Below is a small trained network, with its code and all its weights. Each question gives an input and a class and asks what happens when units are switched off, that is, made to give their printed mean instead of their output.

import numpy as np


def w(rows, s, z=0):
    codes = np.array(rows[::2]) - 128.0
    scale = np.full(codes.shape[1], s)
    scale[-1] = z or s
    return codes * scale


def f(y):
    return y / 2 * (1 + np.tanh(0.7978845608 * (y + 0.044715 * y**3)))


def log_softmax(a):
    a = a - a.max(-1, keepdims=True)
    return a - np.log(np.exp(a).sum(-1, keepdims=True))


def net(x, mask):
    res = np.array(x, float).reshape(1, 7) / 4 @ E
    y = f(res @ A[0][:, :-1].T + A[0][:, -1])
    res = res + np.where(mask, y, B[0][:, -1]) @ B[0][:, :-1]
    return log_softmax(res[-1] @ U[:, :-1].T + U[:, -1])


A, B = {}, {}
E = w([
[3,46,173,55,133],'x0',
[55,138,73,74,195],'x1',
[151,55,20,151,97],'x2',
[169,156,235,162,209],'x3',
[151,83,148,15,122],'x4',
[99,216,140,1,24],'x5',
[135,110,112,136,153],'x6',
],0.0074)
A[0] = w([
[84,55,90,116,167,148],'N0',
[37,176,121,63,150,200],'N1',
[111,17,107,160,103,138],'N2',
[126,75,56,171,126,213],'N3',
[90,57,165,29,75,205],'N4',
[146,140,87,139,28,179],'N5',
[211,120,89,146,73,166],'N6',
[141,173,14,151,99,198],'N7',
[168,192,193,175,116,220],'N8',
[18,125,88,50,131,214],'N9',
[58,143,116,50,139,154],'N10',
[185,166,224,121,165,189],'N11',
[107,185,12,183,141,254],'N12',
[171,2,112,123,154,194],'N13',
[53,136,152,158,130,168],'N14',
[170,43,51,76,172,142],'N15',
],0.0095,0.004)
B[0] = w([
[75,99,135,25,146,197],'N0',
[103,212,156,55,180,224],'N1',
[87,73,86,74,108,205],'N2',
[114,102,10,92,128,231],'N3',
[53,136,231,71,37,245],'N4',
[137,172,129,143,94,213],'N5',
[130,127,80,204,58,211],'N6',
[200,187,44,127,96,233],'N7',
[181,128,143,237,182,239],'N8',
[44,201,135,78,157,254],'N9',
[78,165,208,66,163,211],'N10',
[207,87,251,206,226,230],'N11',
[138,138,65,163,142,252],'N12',
[52,3,104,82,139,220],'N13',
[104,135,138,104,214,168],'N14',
[75,124,102,122,114,203],'N15',
],0.0071,0.0085)
U = w([
[47,221,243,78,156,6],'0',
[65,11,42,97,127,220],'1',
[187,227,56,195,58,112],'2',
[127,230,103,139,192,145],'3',
[120,74,218,117,27,70],'4',
[192,131,254,238,254,234],'5',
],0.0079,0.0024)

Each question gives the input, the list of numbers given to net, and the class t.
The units are the neurons (one row each of A and B). Each row of codes is followed by its name. A weight is (code - 128) times the scale printed after its matrix; where a second scale follows, it is the last column's (A, B and U).
mask holds one flag per neuron, in row order. A switched-off neuron (its flag False) gives its mean, the last column of its row in B, instead of its output. The means were averaged over made-up inputs and are rounded, as every weight is.
A unit's drop is (log p(t) with every unit on - log p(t) with that unit switched off) / (log p(t) with every unit on - log p(t) with every unit switched off).
The circuit of an input: a set's keep is (log p(t) with only the set's units on - log p(t) with every unit switched off) / (log p(t) with every unit on - log p(t) with every unit switched off). Starting from the 12 units with the biggest drops (on a tie, the unit counted first), units are removed one at a time, each time the one whose removal leaves the highest keep (on an exact tie, the one counted first), for as long as the keep stays at least 0.8.
circuit, biggest first: the units of the circuit, biggest drop first
unit that matters most: the unit with the biggest drop
k most important neurons: the k neurons with the biggest drops, biggest first
drop when u is switched off: that unit's drop, to one decimal
input [7,-4,2,4,4,-3,-6], class 4: circuit, biggest first : [N4 N1]
input [-1,-1,6,-2,0,1,-4], class 2: 2 most important neurons : [N7 N5]
input [3,-2,-5,8,-3,7,-1], class 5: unit that matters most : N11
input [8,-2,2,4,-8,-1,1], class 1: circuit, biggest first : [N11 N10]
input [-2,-1,8,-8,4,6,-7], class 2: 2 most important neurons : [N7 N5]
input [-7,6,2,6,3,4,4], class 5: 2 most important neurons : [N11 N3]
input [-8,3,8,6,-4,-8,-1], class 2: 3 most important neurons : [N7 N6 N12]
input [-8,-8,3,6,1,6,2], class 5: 2 most important neurons : [N11 N8]
input [-6,-7,5,-1,8,-4,-7], class 1: 2 most important neurons : [N13 N2]
input [6,4,6,-4,-2,6,-1], class 0: drop when N4 is switched off : 0.0
input [-3,6,0,-8,-5,0,1], class 2: drop when N7 is switched off : 0.3
input [-8,7,6,2,-8,-5,7], class 2: drop when N7 is switched off : 0.5
